Below are the code and all the weights of a small trained network. Each question names an input and a class and asks about switching units off, where a switched-off unit gives its printed mean instead of its output.

import numpy as np


def w(rows, s, z=0):
    codes = np.array(rows[::2]) - 128.0
    scale = np.full(codes.shape[1], s)
    scale[-1] = z or s
    return codes * scale


def f(y):
    return y / 2 * (1 + np.tanh(0.7978845608 * (y + 0.044715 * y**3)))


def log_softmax(a):
    a = a - a.max(-1, keepdims=True)
    return a - np.log(np.exp(a).sum(-1, keepdims=True))


def net(x, mask):
    res = np.array(x, float).reshape(1, 5) / 4 @ E
    y = f(res @ A[0][:, :-1].T + A[0][:, -1])
    res = res + np.where(mask, y, B[0][:, -1]) @ B[0][:, :-1]
    return log_softmax(res[-1] @ U[:, :-1].T + U[:, -1])


A, B = {}, {}
E = w([
[230,110,204],'x0',
[142,54,138],'x1',
[151,116,197],'x2',
[55,64,172],'x3',
[81,246,185],'x4',
],0.011)
A[0] = w([
[66,224,122,141],'N1',
[179,144,229,118],'N2',
[158,120,121,160],'N3',
[110,155,229,101],'N4',
[128,191,218,114],'N5',
[198,162,129,98],'N6',
[189,162,129,94],'N7',
[94,64,125,132],'N8',
[163,139,189,130],'N9',
[142,135,199,46],'N10',
[188,154,129,95],'N11',
[87,154,133,27],'N12',
[73,117,93,1],'N13',
[120,122,187,55],'N14',
[89,32,137,142],'N15',
[140,73,145,127],'N16',
[254,183,144,108],'N17',
[145,150,83,98],'N18',
[66,236,110,144],'N19',
[118,140,124,138],'N20',
],0.016,0.0077)
B[0] = w([
[171,210,1,235],'N1',
[80,41,125,245],'N2',
[90,170,174,161],'N3',
[96,37,67,211],'N4',
[78,87,64,223],'N5',
[87,199,191,184],'N6',
[97,178,173,175],'N7',
[22,225,145,188],'N8',
[86,68,136,200],'N9',
[108,69,86,173],'N10',
[98,142,166,171],'N11',
[207,157,123,140],'N12',
[150,136,244,149],'N13',
[181,73,81,157],'N14',
[4,179,99,226],'N15',
[51,211,109,189],'N16',
[68,154,195,249],'N17',
[209,105,120,153],'N18',
[170,174,19,248],'N19',
[122,129,119,136],'N20',
],0.0082,0.013)
U = w([
[240,37,196,2],'0',
[31,140,133,163],'1',
[144,174,240,160],'2',
[89,254,27,111],'3',
[120,28,31,225],'4',
[119,124,57,24],'5',
],0.0084,0.0061)

Each question gives the input, the list of numbers given to net, and the class t.
The units are the neurons (one row each of A and B). Each row of codes is followed by its name. A weight is (code - 128) times the scale printed after its matrix; where a second scale follows, it is the last column's (A, B and U).
mask holds one flag per neuron, in row order. A switched-off neuron (its flag False) gives its mean, the last column of its row in B, instead of its output. The means were averaged over made-up inputs and are rounded, as every weight is.
A unit's drop is (log p(t) with every unit on - log p(t) with that unit switched off) / (log p(t) with every unit on - log p(t) with every unit switched off).
The circuit of an input: a set's keep is (log p(t) with only the set's units on - log p(t) with every unit switched off) / (log p(t) with every unit on - log p(t) with every unit switched off). Starting from the 12 units with the biggest drops (on a tie, the unit counted first), units are removed one at a time, each time the one whose removal leaves the highest keep (on an exact tie, the one counted first), for as long as the keep stays at least 0.8.
units of the circuit, in order: the units of the circuit, biggest drop first
most important unit: the unit with the biggest drop
top k neurons: the k neurons with the biggest drops, biggest first
drop of u: that unit's drop, to one decimal
input [7,5,-2,-5,2], class 2: most important unit : N15
input [2,-6,-7,4,-6], class 1: top 2 neurons : (N1, N19)
input [3,0,-1,5,-7], class 1: units of the circuit, in order : (N1, N19)
input [1,3,5,-1,-8], class 3: top 2 neurons : (N16, N2)
input [-3,-5,-7,5,-8], class 1: top 3 neurons : (N1, N19, N13)
input [7,1,3,-5,8], class 1: top 2 neurons : (N17, N6)
input [-3,4,5,1,-4], class 3: top 3 neurons : (N2, N17, N9)
input [-5,5,6,-1,2], class 4: top 3 neurons : (N17, N6, N16)
input [8,3,-3,0,4], class 1: top 2 neurons : (N17, N6)
input [3,8,1,0,-4], class 1: drop of N1 : 0.3
input [-3,-3,-4,1,-8], class 1: drop of N1 : 1.2
input [6,-5,0,4,-8], class 1: drop of N19 : 0.2
